Below are the code and all the weights of a small trained network. Each question names an input and a class and asks about switching units off, where a switched-off unit gives its printed mean instead of its output.

import numpy as np


def w(rows, s, z=0):
    codes = np.array(rows[::2]) - 128.0
    scale = np.full(codes.shape[1], s)
    scale[-1] = z or s
    return codes * scale


def f(y):
    return y / 2 * (1 + np.tanh(0.7978845608 * (y + 0.044715 * y**3)))


def log_softmax(a):
    a = a - a.max(-1, keepdims=True)
    return a - np.log(np.exp(a).sum(-1, keepdims=True))


def net(x, mask):
    res = np.array(x, float).reshape(1, 6) / 4 @ E
    y = f(res @ A[0][:, :-1].T + A[0][:, -1])
    res = res + np.where(mask, y, B[0][:, -1]) @ B[0][:, :-1]
    return log_softmax(res[-1] @ U[:, :-1].T + U[:, -1])


A, B = {}, {}
E = w([
[108,112,159,20,219,92,123],'x0',
[123,135,125,129,130,129,125],'x1',
[148,196,234,97,102,197,132],'x2',
[127,129,128,129,130,129,128],'x3',
[83,160,117,129,133,119,252],'x4',
[123,119,130,126,124,131,129],'x5',
],0.015)
A[0] = w([
[143,152,143,152,88,165,133,137],'n0',
[130,151,186,90,140,148,130,89],'n1',
[102,143,122,131,134,127,191,164],'n2',
[136,152,141,145,86,153,128,135],'n3',
[127,113,85,168,108,115,126,171],'n4',
[127,133,169,71,164,126,128,101],'n5',
[135,132,148,117,124,131,121,150],'n6',
[116,104,108,113,163,88,125,136],'n7',
[129,118,95,149,114,122,125,136],'n8',
[133,121,102,167,117,125,129,158],'n9',
[159,108,138,130,126,130,28,246],'n10',
[113,107,116,122,158,99,126,139],'n11',
[86,151,125,135,135,120,249,171],'n12',
[128,112,84,147,132,103,127,180],'n13',
[132,129,132,147,108,145,130,177],'n14',
[116,106,112,114,160,87,124,136],'n15',
[137,148,142,144,95,160,135,138],'n16',
[131,147,151,150,99,158,130,146],'n17',
[126,114,93,172,107,123,128,169],'n18',
],0.019,0.012)
B[0] = w([
[158,122,110,106,102,147,123,186],'n0',
[106,154,173,176,120,104,136,192],'n1',
[126,143,118,118,123,104,173,188],'n2',
[161,124,101,113,103,155,115,177],'n3',
[97,142,164,166,134,105,127,190],'n4',
[70,138,155,162,150,99,126,195],'n5',
[127,130,131,150,122,137,123,154],'n6',
[152,101,88,93,158,144,126,181],'n7',
[101,141,152,153,133,104,130,162],'n8',
[113,140,157,148,120,109,133,172],'n9',
[126,83,132,153,140,153,3,254],'n10',
[129,113,102,104,153,133,131,169],'n11',
[136,155,119,111,114,97,198,236],'n12',
[63,118,133,130,162,115,127,186],'n13',
[142,139,133,139,113,139,122,165],'n14',
[149,102,95,96,159,145,123,178],'n15',
[156,131,118,111,104,145,133,175],'n16',
[160,134,115,114,89,146,126,178],'n17',
[104,142,173,164,124,99,136,186],'n18',
],0.018,0.025)
U = w([
[62,117,254,200,141,119,69,251],'0',
[63,184,213,165,130,67,201,153],'1',
[125,66,31,80,195,190,71,36],'2',
[125,115,8,21,168,110,185,12],'3',
[211,102,83,122,76,224,70,138],'4',
[214,163,62,59,54,152,183,107],'5',
],0.0077,0.0014)

Each question gives the input, the list of numbers given to net, and the class t.
The units are the neurons (one row each of A and B). Each row of codes is followed by its name. A weight is (code - 128) times the scale printed after its matrix; where a second scale follows, it is the last column's (A, B and U).
mask holds one flag per neuron, in row order. A switched-off neuron (its flag False) gives its mean, the last column of its row in B, instead of its output. The means were averaged over made-up inputs and are rounded, as every weight is.
A unit's drop is (log p(t) with every unit on - log p(t) with that unit switched off) / (log p(t) with every unit on - log p(t) with every unit switched off).
unit that matters most: the unit with the biggest drop
k most important neurons: the k neurons with the biggest drops, biggest first
drop when u is switched off: that unit's drop, to one decimal
input [-4,6,1,3,0,5], class 4: unit that matters most -> n12
input [1,3,7,1,1,-1], class 1: 3 most important neurons -> (n10, n1, n5)
input [1,-5,-8,-7,8,-4], class 3: 3 most important neurons -> (n7, n15, n1)
input [-6,3,0,2,1,-2], class 1: 2 most important neurons -> (n10, n18)
input [1,8,-8,3,-3,0], class 2: 2 most important neurons -> (n7, n15)
input [6,-5,1,-1,4,-3], class 1: 2 most important neurons -> (n5, n1)
input [6,-2,0,-8,2,2], class 3: drop when n4 is switched off -> 0.1
input [8,-3,0,7,-3,1], class 2: 4 most important neurons -> (n7, n15, n18, n4)
input [-7,7,1,1,-2,0], class 4: drop when n3 is switched off -> 0.4
input [6,-6,-6,5,-5,-7], class 2: drop when n9 is switched off -> 0.0
input [1,-7,-2,1,5,2], class 3: 2 most important neurons -> (n1, n5)
